rez_kope: [-23 -27   4 -55  71 -12  -8 -10   0  22 -29  22   2  31 -24  37 -15  20
 -19 -14 -44 -16 -20  16   2  28 -19   3   6   5 -13]
rez_kope: [ -2   5   3  14 -59  -8  36  10  -1 -13  17 -27  -1  -2  33 -47  18  -2
  42  -2  13  13  30   8  12   8 -34  -5  -1 -21 -23]
gak_vores: [ 59  24  26   6 -32   6 -32  34   1 -15 -12 -15  11   6  -8 -35 -25 -24
  -7 -23  31  40 -24  13 -15  -7  28 -13 -28  55  35]
gizo_puno: [-22  -4 -11 -11  35   8  -2 -11  -4   2  -9  17  -2  -6  -8  34   4   1
  -8  24   2 -32  -3 -12   0   9   5   4  10  -6   1]
gizo_puno: [ -1  -7   7 -13  13 -29 -11 -11  22   7  -1   4  19 -13  16  19 -13 -12
   3  33  -2 -20   7 -30 -12  28  -9  36  14 -26 -11]
kabif_geme: [  4 -37  15 -16  31  -8  -9 -28   0  14 -16 -15   7  13  -4  11 -16   4
   2 -23 -10   5 -11  21 -11  17 -25  13  -4  12   9]
gak_vores: [  0  34 -22  42 -32   0  -5  28  40 -27  36  23 -30 -22 -14   6  13 -20
  -6  39  43  -1  20 -49  11 -42  54  11  -8 -33  -2]
kabif_geme: [ 16  29   5   1 -18  23  -2   6 -43   1 -25  -7  27 -16  23 -13   6  -5
   0  10  11 -15  -8   5 -13  14   0 -28   9  39  14]
gak_vores: [ -2 -14  10  -6   5 -11   8 -45 -20  20 -25 -12  32 -15  41  -2   7  10
   6  10 -16 -25  10   1 -27  31 -51  16  28  -6 -11]
rez_kope: [ -5  -8   8  -4  33 -16 -28  43   4 -11  -2  27  -1  -7 -32  32 -10 -23
 -22  24 -18  -1 -11 -38 -10  -4  21   9  -4 -13  -2]
pora_voko: [ 16  10  11   9 -20   0  -7  30 -26  12   1 -12  15  -4   1  -9  -4  -6
  -3 -19 -26  27  -6   2   3  -9  12 -28  -5  22   2]
pora_voko: [  5  -7   0  36 -32  -7   9  -2  19   0   9 -16 -20  -3   1  -6  13  -9
  21  -9  31  19  30  -8   4 -24  -6  -3 -14  -6  -9]
rez_kope: [ 13  25 -12  20  16  13 -40  16   2  16  15  12   5 -24 -23  52 -18 -19
 -31  19   5  -2 -20 -36   7 -28  83  -9  -5  21  32]
pora_voko: [ 15 -12   7  11  19  10 -18 -14  -2 -16 -14  12  -6   0 -17  -9  -3   2
 -27 -11   4   5 -18   9 -30 -18  -3  13  -3  11  23]
gizo_puno: [ 62  30  29  21 -53 -19 -24  32  18 -20 -11   1   6   5   3 -63 -10 -12
 -18 -25  12  49  -5   1 -31 -22   1   3 -15  23   5]
gak_vores: [-40  12 -29   6 -26   3  46 -21  -1  28  17 -13 -10  -3  29  13  30  20
  36   8   1 -21  42  -1  40   4 -12 -22  15 -24 -38]
gak_vores: [  2   8  -4  -3  16   1  -7 -39   1  20 -25   9  11  -7  14  19   3  11
 -14  10   6 -27   3  -5 -17   8  -8   7  17  11   0]
gizo_puno: [ 26 -29  36 -37  -5 -26  -9  -2   7  33 -16 -59  31  21  19   7 -40 -23
  52 -26  15  22  -1  25  14  60 -23  -1 -23  41   6]
gak_vores: [-39 -32  -1 -44  14 -18  35  19   0   8  20 -12  -9  36  -6  -5  -3  17
  32 -25 -47  13   4  29  42  29 -32  -8  -5 -29 -35]
gizo_puno: [-24  81 -43 -24 -22   0  29  -7  17  53 -12  38 -14  25  15  15  28  53
 -16  -9 -23 -24  29   2  48 -12  25 -52  22  12 -58]
rez_kope: [ -5   9  -9   1  19  -3  -4 -20  24   4 -31  32 -24  14 -16  15  16  16
 -21  -1  17 -16  13  -6 -13 -16 -11   1   3   5 -17]
kabif_geme: [-31 -16  -1 -13   3   4  28   3 -24 -23   0  -1   7  -9  19 -13  18  -1
  23  28  -5 -28   9   0  -3  29 -42   8  15 -31 -14]
gak_vores: [  9  18  -4  -8  14   4 -19  16  17 -18   1  27  -8   3 -21   3 -10  -4
 -26  13  10  -4 -19 -10  -5  -9  32  10  -5   2  13]
rez_kope: [  0  -8  -4   0 -13  30  14 -15 -22 -19  25 -31  10 -10  17 -21  -7  -5
  23   4  19  -4 -17  26  10  15   6   5  -3   2  34]
pora_voko: [ 22  16  10   3 -36  -5  -6  46   3   7  16 -24   1  10  -7 -10 -16 -18
  20 -22   6  40  -1   4  27  -5  31 -28 -26  26   3]
pora_voko: [ -8  -6  -4  27 -12   5  10  -6 -18   2   8  -8   1 -18  10  -1  16   0
   4   3  -7   0  12  -8  -4 -15  -8  -6   8 -11  -3]
gizo_puno: [-46  -6 -29 -11  16   2  30 -22   9   7  24  10 -16   3   4  20  15  22
  10  15 -15 -27  15  -1  29   4  -4   7  16 -42 -23]
gizo_puno: [ 14  11  12 -14 -12 -19 -10  11   2  14   3 -12  29  -8  21   2 -18 -12
   8  12 -11   1  -2 -14   1  26   7   7   6   1  -4]
gizo_puno: [ 29  31  12   8 -26 -11 -19  21 -12  13  -3  -1  31 -19  19  -7 -10 -11
 -13   9 -16   9  -5 -21 -12   2  20  -7   9  15   1]
kabif_geme: [ 16 -19  13  -3   0 -14  -2 -16  21  -2  -7  -4 -10  21  -6 -23  -7  10
  -3 -32  -1  24  -2  22 -12  -5 -24  16  -9   1  -2]
kabif_geme: [ -2 -44  13  25  18  -7 -18   9  10  29 -12 -37 -17   2 -30  68  -9 -39
  39 -13  44  18  24 -18  15  -6  10 -22 -38  34   8]
kabif_geme: [-18  -8  -3   1   9  -4   5  11   0  -5   3   6  -5  -6  -4  16   7  -8
   7  19   0 -12  10 -18   3   3  -4   2   2 -18 -11]
kabif_geme: [  4  28 -13   5 -27   5  13  -3   7  -5  14   8  -4   1  12 -27   9  16
  -7  -2  -2   2   3   6   7 -12   9  -2   8  -9  -6]
pora_voko: [  5   0   7 -52  40  -6 -16   3  17  -2 -22  19   0  32 -20   6 -25   8
 -16  -9  -5  -6 -28  20   0  28   2   9  -8  19   6]
gak_vores: [-30   2 -21  -3  14  -8  17 -38  16  27  -3  11  -7  -3  13  33  16  19
   5  17  -2 -33  26 -14  12   5 -11   6  20 -23 -28]
pora_voko: [  9  11  22 -29  -8  -4  12  -9 -49  28 -60 -11  40   6  40 -21  11  15
   9 -14 -26 -15   6  24 -22  44 -63 -32  21  41 -24]
kabif_geme: [  7 -30  17 -34  52  11 -26 -12 -32  10  -8 -15  35  -3  -5  24 -36  -7
 -11  -3 -29  -8 -47  19 -11  35   8  11   3  25  41]
gak_vores: [ 34  -1  20  38 -31  19 -18  36 -33 -39   9 -15  10 -24  -5 -39  -3 -30
  -6  -2  13  30 -20  -2 -28 -23  13  -5 -14  17  39]
rez_kope: [-34  33 -40  25  -5  23  12  15  23   0   9  20 -44  -8 -23  55  29 -12
  16  38  65 -32  35 -38  39 -29  51 -30 -13  -1 -12]
kabif_geme: [ 18 -10   6  23  -2  -3 -16 -15  14  38 -18 -25 -11   8 -13  36  -6 -10
  13 -30  31  21  17   1   7 -17  13 -24 -23  45   6]
gizo_puno: [ 20  11  14   2   0 -27 -23 -11  10  32 -29   0  25 -14  18  25  -8 -10
  -6  13   2  -9  14 -30 -21  14  -4   6  11  15 -12]
pora_voko: [-38 -29  -1 -27  31   7  27 -16 -41  16 -22  -6   9   8  10  13  16  18
  16  -5 -34 -25   5  21   4  31 -51 -18  16  -2 -20]
pora_voko: [-13   1  -1  -4 -10  -4  11  27 -16  17  15 -14   6   1   2   9   0  -3
  17  -7 -25  11   6  -1  28   5   8 -25  -3  -1 -14]
kabif_geme: [ 25 -28  12 -28  26 -10  -8 -70  19  27 -11 -13   9  33   5 -22 -28  40
 -21 -61 -32  22 -27  59 -14   9 -27  28   3  16  15]
pora_voko: [ -1 -11 -10  15   9  15  -7  -4  19 -27  28   3 -21  -5 -21   4  -7 -10
  -5   9  27   2 -12  -3   3 -20  30  22 -13 -16  28]
gizo_puno: [ 38 -21  38  25 -37 -39 -21   6  -6  13  21 -47  52 -39  41 -13 -27 -37
  20  10 -20  30   5 -30 -25  20 -10  32   7 -15   9]
rez_kope: [ 22  -6  17  -4 -13  -8  -7  -1 -14   4   9 -19  27  -5  17 -25 -17   0
  -3 -15 -28  20 -17  13 -10  10  -6   9   5   3  12]
rez_kope: [ 13  16   6 -39  -7 -30  10 -32  30  20 -20  11  10  30  26 -33  -7  35
  -8 -22 -23   0   4  25  -5  26 -38  18  16  -5 -31]
rez_kope: [-42 -22 -17  39  40  24  -5  29 -13  -8 -17  24 -47 -10 -56  73  33 -23
  -1  21  34 -19  23 -39   5 -42  18 -36 -19   6  -4]
gak_vores: [ 23  34  -3  -7   3  12 -27  33  18 -27   3  27 -11   7 -28  -7 -16 -10
 -29   8  23   6 -27  -6  -1 -15  52   1 -15  19  25]
[ 20 -27  42 -19  41 -15 -43  59 -19 -44 -31  23  19  -5 -32  -6 -22 -39
 -26  20 -16   7 -36 -22 -51  19 -16  22  -9   6  18]	kabif_geme
[ 10  20   4 -11 -37  14  22  -7 -34  20 -12 -34  23   5  36 -28   5  10
  28 -21   1   4   5  34  14  24 -19 -36   3  36  -3]	gak_vores
[ -9 -28  20  -2  23  -4 -22  79 -14 -48  13   5   0 -15 -35  17 -14 -55
  10  40   7   3 -17 -38  -6  12  16  10 -21 -17  17]	kabif_geme
[ -9   6   1 -15   7  -7   4   5 -21  18 -10   6  18  -2  11   7   3  10
  -6   2 -37  -9  -1  -3   1  13 -10 -12  16   0 -17]	pora_voko
[-29 -46 -15  38  29  20   5 -18  -8 -20  28   4 -30 -14 -30  18  15   1
 -10  -2  -6   2  -2  -3  -5 -41   3  14  -3 -34  18]	pora_voko
[-14   9 -10  26  -7   9 -10  56  -3 -23  31   4 -10 -28 -21  33   2 -41
  11  45  25  -5   5 -49  19 -16  53  -9 -14 -16  11]	rez_kope
[  5  -9  -4 -18  24  15 -11 -12  30 -33   7   6 -19  14 -22  -2 -19  -7
  -2   8  46  -8 -23  15   1   8  19  29 -18   2  34]	pora_voko
[ -4 -21  -4   8  35  23 -15  -7 -16 -24  11  13  -6  -9 -25   4  -6   1
 -30   0 -12  -2 -32   7 -16 -20  18  15   0  -6  36]	pora_voko
[ 19 -17  20  12   2   1 -18  -3 -27  24 -19 -31  25 -13   7  20 -12 -20
  11 -11   3  10  -3  -1 -12  10  -3 -16  -6  38  18]	gizo_puno
[ 26  10  -1  23 -16  29  -5 -44   2 -42  -9  -3   4 -25  23 -35   6  -9
  -4  28  68 -26  -9   6 -40   1  -7  34   5   6  42]	pora_voko
[-41  12 -43  41   2  45  18  20 -18 -23  39  22 -42 -18 -33  24  33   3
 -11  19  11 -12   5 -16  30 -57  52 -28  -4 -22  11]	gak_vores
[  2 -43  19   1  23  -8 -10 -13   0  16 -22 -25  -2   9 -12  27  -9 -14
  21 -19  15  10   7   7  -7  11 -24  -2 -18  22   6]	kabif_geme
[ 18  -5  -1  26  -9  -1  -7 -32  42 -23  -7   5 -25   0  -5 -13   6  -5
  -2   4  60   0  13  -3 -23 -19  -8  31 -11  -5  12]	pora_voko
[ 40  -6  36  -5   9 -63 -43 -25  52  29 -49   4  30 -11  23  27 -23 -26
  -4  27  25 -11  23 -50 -51  34 -31  49   9   4 -20]	gizo_puno
[ 49  49   7  -4 -34 -13 -20 -20  49 -13 -23  13  10  -2  26 -31 -11  -7
  -9  23  63 -12   5 -12 -28  13   7  31   2  17   6]	pora_voko
[ -6  13  -3 -16 -22 -28  14  11  38   7  15  -1  -6  13  12  -6  -3   0
  23   8   5   3  22 -10  24  16  -3  10  -2 -24 -32]	gak_vores
[ 19  51   0  17 -69 -17   6  30   2  21  18 -19  24 -20  39 -14   2 -14
  22  16   4  11  26 -28  20   4  24 -20   6   2 -21]	pora_voko
[ -8  10   6  30   3 -26  -9  18   9  14 -59  35 -16 -11  -9  39  38 -14
  -8  25  21 -20  52 -58 -32 -18 -33 -20   6   5 -50]	kabif_geme
[ 18  11   6 -13   7  -9 -19  -1  13  -5   1  12  13  -1   2  -9 -18   0
 -22   7  -9   0 -19  -5 -14   6  13  23   6  -3  10]	rez_kope
[-27 -12  -8  -5  53 -17 -17 -15   6  36 -21  27   2 -10 -14  74   4   2
 -21  23 -23 -32  12 -40  -6   1   5   4  17 -10 -21]	kabif_geme
[  6  -4   3   2  -4   9  -5  39  -1 -17  16  -4 -17  15 -31 -10  -9 -10
   1 -22   1  32 -15  13  17 -18  25 -17 -26  12  14]	gak_vores
[  3  38  -7 -41 -17 -22  12   7  42   9  -3  16  -7  33   9 -19  -7  20
   5  -5   3  -1   9  10  25  20   1   1   0  -3 -33]	gizo_puno
[ -1 -46  15   3  11  23  10 -23 -48  -5  -2 -36  14  -1   6 -19  -2   4
  13 -30 -17  12 -19  43 -12  10 -35  -5  -2  15  28]	rez_kope
[ -7  31  -7   4 -27 -29   8  13   9  32   7   7  14 -11  25  11   9   5
   2  16 -29  -4  29 -34  14   2   5  -9  20 -21 -42]	pora_voko
[  7  11  14  19   1 -21 -12  12   1   6 -59  31  -5  -5  -3  13  27  -7
 -15  13  13 -12  32 -36 -40 -11 -37 -14   7  14 -35]	kabif_geme

bunepege: [-35 -30 -22 -29 -10  19  -6  27   6   3 -57  14  45 -46   7  11  -2 -32
 -10 -12 -53   9  33  55  -7  10   3 -17  15  -4  -6]
tevnifir: [  6 -11 -11 -12 -13   2 -15  11  12 -26  -6  26   2 -27  -9  10 -12   1
  15   0  12  -6   4   2  -8  11  18  -9  19   9  -1]
karibgile: [ -1  18  21   7 -19 -24   2 -18  16 -19  -9 -20 -40   4  -3  25  -6  -6
 -10  20  31  26   3  20  21 -21  -6   9 -15 -15 -31]
nufunzez: [ 10 -28   3   8 -10 -22 -25 -34  13  21  24 -25 -32   9  27 -13  11 -25
 -21  29  16  -2   0  -7 -27  18   4  11  27  16   5]
karibgile: [ 37  -1 -22  12 -19  -6 -25 -13   8 -10   4  26 -30  -2  -7  -2 -18  14
  24  -2  15   4   0 -32  -7  16  11  18  -6  17  31]
vufetadu: [ 15   6  -1  -1   2  -1  22  15 -18 -19  -7  21  20 -13   0   8 -20  19
  38 -21 -25  25  10 -12  22 -15  11 -15 -59 -15   9]
tevnifir: [-10  20  10   3  13   5  13  15  -4   1   1 -14  11  12  -8   8   5   5
 -22  -2   0   0 -12  13   7 -23  -1  -6  -2  -2  -8]
puvinabak: [ -3 -10  -7   1   3  19  27   8   3 -22   4 -10   8  17 -10  19   2  17
  35 -27  12  10  21  12  -3  -6 -18   2   0 -37 -30]
karibgile: [ 63  -3 -21  -7  34  24  -7  -7 -32  24  41  43  19  18  -2 -56 -19  40
  70 -10 -21 -26   5 -89 -35  56   1  18  -8   5  63]
puvinabak: [-22  11  13  -1 -20 -21  -7  -2   3 -14 -21  16 -13 -30  -2   7   0 -10
 -14   7   5  -1 -16   8  36 -13   8 -12 -17  14  -7]
nufunzez: [ 13  36 -25  11   9  39  14  33   5 -19 -13   8   9  30 -43  25 -11  38
  11 -36  10   5   0   7   0 -20 -12  19   3 -14   2]
karibgile: [  7  -2  -9  10   6   1   1  22  -7   7   4  -5  23   1   9   8  -3  -2
 -23  -9 -25  12  -8   6  -7 -23  24 -15 -15  18  23]
nufunzez: [ -5  30 -31   7   2  42   3  45  13 -30 -19  20  16  12 -50  30  -4  32
  -4 -40  19 -14 -12  17   1 -20  -2   7  28   4  -1]
tevnifir: [-40 -16 -31   0 -30  18 -10 -14  11  17 -65  11 -12 -13  -7   0  14 -20
   3 -29 -27   1  26  30  19  22 -42  28   3 -11  -4]
bunepege: [-16 -24   9 -22 -27 -20 -37 -21  40 -10 -14 -15 -33 -29   8  13   3 -43
 -31  48  35  -3  14  43 -23  21   5   3  67   7 -36]
vufetadu: [-27 -32  19 -21   3 -27 -17  -3 -12  41 -11  -9  32 -44  49 -25  10 -55
 -50  37 -57  -1  -1  22  -7   8  26 -34   0  29  16]
karibgile: [-12  -6  17 -12  27  15  28   7  -1   5  18 -38  22  24   4   5  12  -3
  -3   5   4   2  16  25 -21  -6 -16  -5  23 -34 -38]
karibgile: [-18 -35 -17  -6 -12  13 -20 -15  24  -2   7  -3 -16   1  -4  -6  22 -12
   4  -1  35 -35   6   6 -29  36 -17  13  73   2 -21]
vufetadu: [  2  12   5   3  10   3  15  11 -16  -6   9  12  14   2  -5  -5  -1  18
  15 -14  -5  -6 -12 -18  15  -9   3 -10 -24  -1   7]
vufetadu: [-23 -21 -14  14 -18  -9 -37 -23   9  30   3   4 -23  -4  10 -26  29 -23
 -38   5  10 -41 -28 -15  -6  24  -3  11  42  47  24]
nufunzez: [ 13  15  13  12   6 -15  -8  15   3 -24  45   5  -4   2  -8   6   2  16
 -21  10  43 -24 -46 -24  -2 -22  37 -23  18  36   6]
nufunzez: [ 24  53 -22   7  11  44 -13 -19   8  10  -4  25 -42  52 -60 -26  -2  48
  34 -13  46 -41  -7 -46  -5  44 -56  71  41 -13  13]
bunepege: [  5   1  12   9 -11 -21  -3 -11   7 -17  16  -5 -23  -1   3   9   0   1
  -2  10  28   3 -12  -7   9 -11  10  -5  -5   6 -10]
puvinabak: [ 59  31  13 -12  45   5 -11  17  -9  29  35 -21  21  26   6 -13 -29   5
 -31  47 -16  15  -3 -13 -52  -3  33   2  13  13  37]
tevnifir: [ -5   2 -13   0 -10   3 -13  -2  -2   9 -23  22  -2 -14  -4  -9  -2  -3
   1  -8 -17  -5  -1  -6  11  11  -3   7  -7  12  20]
tevnifir: [  9  59  36  -9  18 -18  -3  -5 -16  31 -18  -5  -5  -1  -1 -17 -17  -7
 -39  44 -26  15 -15  -2  25 -14   1   7 -38   6  19]
puvinabak: [-31  27 -15  23 -12  11   0   9  -1   7 -29  10  -7   8 -23   5  17   8
 -27 -32  -2 -16 -28   4  36 -20 -17  12  -9  19  12]
vufetadu: [  3 -26 -55   1 -23  43 -14  10  33 -32 -19  18 -11   9 -34  26  -1  17
  39 -42  33 -11  29  16 -31  27 -20  28  59 -15 -15]
puvinabak: [-10 -46   2  -5 -23 -17  -4 -40  14   6  -7 -22 -27  -7  29   0   9 -30
  18  12   3  19  36  17  -9  24 -20  11   5 -25 -28]
karibgile: [ 12  -2  -1  -4 -16  -2   0 -10  18 -29  -7   0 -26  -1 -11  20 -13   6
  28   3  29  17  21  10  -1   5  -8  12   5 -24 -26]
bunepege: [ 18  28  13 -29  24  13  -3  -2 -12  16 -10  19  11  -4 -12 -28 -19   8
  18  25 -16  -8  11 -16  -6  30 -12  14   3 -14  10]
karibgile: [-11  27  34  -2  11 -24  18   5 -26  11  -6   1  16 -16  14  -9  -4  -5
 -18  13 -32  13 -18  -4  40 -28  12 -23 -60   5   8]
vufetadu: [  3  32  17  -2  21   5  23   9 -27  -6  13  26  16   3 -16 -19  -3  32
  29 -13  -1 -19 -22 -39  30  -4  -5  -8 -34  -5   8]
puvinabak: [ 18   6  -2 -23 -13  -2 -21   1   6 -38  -5  60  -8 -41 -23  -9 -23  18
  48   7  26 -24  -3 -31   8  33  14  -4  12   9   4]
tevnifir: [-25 -22   4  42  -8 -21  -2 -31   4  35  32 -53 -33  41  28  -6  45 -21
 -54  -2  19 -12 -29  -2  -1 -18 -13   9  12  23  -1]
puvinabak: [ 14  65   6   3  20   9  -4  43  -9  -8  -3  22  20   1 -34   7 -18  26
 -36   4  -1 -10 -42  -9  16 -34  28 -10  -9  32  30]
puvinabak: [ 16  25  -5   3  34  30  23  35 -17  -6  24   7  35  26 -22  -1  -4  37
  12 -24  -1 -13 -15 -20  -9 -15   5  -6  -1  -3  12]
tevnifir: [ -5 -33 -19  -2 -15  10  -6  15  24 -43  16   8   2 -10 -11  25   6   6
  18 -18  42 -17   2  11 -21   3  14 -15  49   3 -26]
bunepege: [-16   8 -28 -18 -28  30  -8   7  25 -36 -59  38 -13 -21 -43  22 -12  11
  40 -25  17  -3  29  27  14  23 -31  25  25 -27 -27]
nufunzez: [  2  -5  14  -3   4 -15   8  -6 -12   3   8   1   6 -10  16  -8  -2  -4
   8   7 -13   6   0 -10   9  -2   7 -13 -25  -2   3]
puvinabak: [ 30  45  -7  -7  -3   5 -34   6  14   0 -21  22 -21  -3 -29   1 -28   8
 -20  27  10   1  -9  -4  -7   7  11  24  16  21  27]
vufetadu: [  5 -19 -29  34  -1   9  23  31 -15 -14  19   3  29  13   6  21   7  23
  10 -58 -18  11 -13 -12   6 -39  23 -24 -40  14  25]
bunepege: [  3   7 -11  30   8  25  10 -20  18  -1  39 -36 -41  74 -27   5  28  29
   7 -20  70 -26 -11 -15 -20   4 -43  42  52 -19 -28]
bunepege: [ 55  69  -3  14  48  29  14  14 -34  29  26  14  12  55 -30 -31 -20  56
  16 -10 -15  -8 -23 -64  -3  -2  -9  30 -35   2  57]
bunepege: [ 21  22 -24  -9   4  23 -50   9  32  27 -20 -11 -14  15 -21   2 -12 -17
 -60  36   8  -6   3  28 -53  19   5  36  79  28  24]
tevnifir: [  0  13  14 -12 -11 -20 -20   1   9  -2 -20   4  -8 -28   4   7 -14 -21
 -30  34  -5  12  -3  20   6  -6  20  -8   0  16   2]
karibgile: [-23 -25  17 -23 -12  -3   6 -20  23 -29   0 -11 -18 -12  -2  11   8 -13
  27  15  42  -8  25  26  -6  22 -22   0  42 -37 -64]
nufunzez: [-17  25  38 -18   8 -14  12   5  -3 -19   1   3   4 -18  -7   3  -3   0
  -6  23  17  -8 -14   8  25 -12   4 -19  -4  -8 -30]
bunepege: [-20 -14  -7  15 -45 -11  -3 -18  37 -56  -5   0 -54  -3 -21  40  11   5
  20 -17  74  -2   1  18  20  -7 -15  10  26 -13 -53]
nufunzez: [ 10 -23 -32   7 -21  14 -12  -4  18 -21  -3  15 -17   2 -13  12  -1  10
  31 -24  24  -5  13  -5 -15  18  -6  15  24  -2  -1]
vufetadu: [  3 -13 -38  32 -29   7 -22 -14  19  -7   1  10 -39  18 -15   6  13  11
   4 -30  33 -17 -12 -18  -3   9 -10  27  23  22  16]
tevnifir: [ -4  54  10  20  34  20  22  14 -24  18  23  -2   9  45 -28 -18  15  37
 -15 -19   9 -32 -44 -34  21 -20 -18  10  -9   8  16]
vufetadu: [-10 -41 -23   6  -9   0 -15  -9   0  38 -13 -15   9  -4  31 -11  13 -32
 -23  -5 -42   8  16  14 -22  13   0   3   5  15  24]
karibgile: [  4  -5  18   6 -19 -25 -10 -35  26 -15  16 -27 -54  12   3  13   5 -11
  -5  30  55   6   3   8  -5   3  -9  16  25 -10 -36]
bunepege: [-10   0  -7  -4  -3  17  10  -4   4 -11 -11   8  -5   6 -17   2   5  12
  30 -19  13  -8  12   1   7  13 -27  13   8 -24 -20]
tevnifir: [-11 -13 -15   8 -18  -5 -21  15  15 -17   2  13   0 -20  -3  14   7  -7
 -25  -7  16 -17 -23   7  -3 -10  27 -17  27  37   8]
nufunzez: [-12  12   9  -3   7   1  -3   1   4  18  -9 -21   1   8   2   0   6 -14
 -36  16  -6   2  -3  22  -4  -7  -5   5  13   2  -5]
puvinabak: [  3  -9  29  -9  16 -21  13 -11 -20   8  29  -4  12  -8  25 -21   2  -5
  12  18  -9  -3  -5 -22   4   4   9 -21 -23  -4  -2]
vufetadu: [-33 -33   5 -50  23  18  -8   8 -12  41 -27   7  58 -40  24 -38   8 -41
 -10  23 -62 -23  28  27 -29  47  -6 -17  39  -5  -1]
nufunzez: [ 10  30  35   2  25 -17   1 -23 -12  42  20 -36 -15  30  14 -25   4 -10
 -37  43  -4   4 -13 -11  -3  -3 -10  14  -8   0   7]
[ -4 -51 -18  28 -13 -14  -4 -19  -3  20  24 -20  -7  11  36  -7  23 -16
  -7 -19 -12   2  -2 -12 -13   0   6  -5  -7  19  19]	tevnifir
[ 13  10  -5 -13   5  13   2   1  -7  -4 -12  25   6  -6 -13 -10 -14  15
  35  -5  -8  -2  13 -15   3  20 -10   9  -9 -14   7]	tevnifir
[  5   3  13   2   9 -13  -1  -4 -13  10  19   4   4  -3  11 -17   2   0
  -6  10  -5 -10 -18 -23   5  -1  12 -11 -13  16  16]	nufunzez
[ 38  34  29 -15  31  -9   6  21  -6  -4  23 -16  18   6   2   9 -30   6
 -19  41  -3  25  -3   5 -19 -24  33 -16 -10  -3   3]	puvinabak
[-48 -26 -23  15 -20   3 -32   5  17  22 -13  -6  -1 -10   6  -2  38 -32
 -66 -10   2 -39 -30  23  -7   0   4  -4  57  51  11]	karibgile
[  3 -13 -22   4 -29  -3 -19  -5  13 -21 -17  30 -19 -22  -9   8  -6   2
  20 -13  12  -3   3  -6   7  13   5   5   3  12   7]	vufetadu
[ 20  74  28  21 -14 -29   3 -34  -5   3 -23   2 -65  20 -21   1 -20  19
  -2  21  16  31 -15 -22  60 -22 -24  38 -72 -11   7]	karibgile
[ 16 -25  11   3   5 -12  10 -28  -1   7  31 -27 -16  20  23  -8   4  -4
  22  12  11  12  18 -12 -18  12  -9   6  -4 -22 -14]	tevnifir
[ 11  56  18   8  25   7  20  11 -13   9   2 -13   2  32 -20   2  -8  23
 -15   4  -1  11 -15  -5  17 -28 -10  11 -28 -11   4]	puvinabak
[ 15  28  24 -11  34   2  10  29  -9   0  25 -14  31   8  -3   3 -11   7
 -27  24  -2   1 -17   4 -14 -24  27 -22   5   6   1]	bunepege
[ -2  -4 -11  42 -31 -25 -23  -9  19 -16  24  -6 -44  11  -2  19  17   2
 -36  -9  48 -12 -44 -13  11 -27  21   0  11  47  12]	vufetadu
[ -7  -8  -2 -18   2   1 -16  14   8  11 -18  -4  20 -22   9   3  -5 -26
 -32  21 -23   5   9  31 -20   3  17 -11  24  12   4]	bunepege
[ 27 -10 -12  -5  18  32  30  11  11 -19  15 -33  10  41 -11  28 -12  21
  41 -15  15  32  47  23 -40  -2 -19  16  15 -58 -36]	puvinabak
[  3  16  -7   0  -1  11  -1  18   9 -17  -8   5   2   2 -20  18  -8  11
  -5  -6  12   2  -3  12   0 -12   5   1  10   1  -4]	bunepege
[-15 -18 -13  22 -20 -13 -19 -30  -1  35  -9  -7 -26   5  19 -18  21 -20
 -23  -5 -13  -7  -9 -10   9  10 -14  17  -6  24  24]	tevnifir
[ 26 -12 -44  10   5  29 -12  25  -1   6   3  17  23  11  -8   1  -8  16
   8 -30 -20  -2   5 -13 -32   6  15   6  11  18  42]	karibgile
[  8  -9  23 -18  -1 -31 -18   3  -3  -7  14  12  11 -41  22  -7 -13 -20
 -16  38  -6  -1 -12  -5  -4   0  43 -34  -2  27  10]	puvinabak
[  5  20  27 -52  37  26  32  26  -4 -18 -14  -5  44  -9 -15   9 -26   7
  33  23 -13  18  43  36 -16   9 -12 -10  10 -62 -48]	vufetadu
[ 11 -12 -12   5 -14 -18 -24  -8 -10  21 -13  22   0 -25  21 -18  -8 -15
  -9   5 -38   7  -4 -18   5  10  21  -4 -29  32  46]	tevnifir
[-30 -52 -17   6 -31 -17 -25  -7  16  10 -14 -10  -3 -28  31   8  19 -43
 -37   0 -14   0   3  31 -10   2  16 -15  23  29   3]	puvinabak
[ 32 -21   8   5  25  -9  24  15 -24   1  45 -16  36   9  31   0 -10   8
  16  -3 -26  24   5 -18 -21 -20  33 -31 -38  -4  16]	tevnifir
[ 10  49  28  -7 -17 -30 -23 -30   8   6 -32   9 -50 -14 -10  -6 -21 -10
 -19  48  11  16  -6  -1  33   4  -8  25 -23   4   3]	puvinabak
[ 14 -16  -8  -1  -5   0   6 -19 -13   3  -1  20  -5  -4   8 -18  -6  10
  51 -14 -15   5  19 -30   6  26 -14  10 -30 -17  11]	nufunzez
[ 26  18 -13  18  24  14  34  38 -38   0  11  17  48  13   0   2 -16  37
  24 -45 -49  22  -8 -29  16 -36  21 -20 -77   1  44]	nufunzez
[  7 -19  13   9  18 -18   6 -23 -30  46  30 -16  10  12  40 -39  13 -12
  -4  10 -37  -1  -6 -34  -5  10   1  -6 -32   9  30]	bunepege
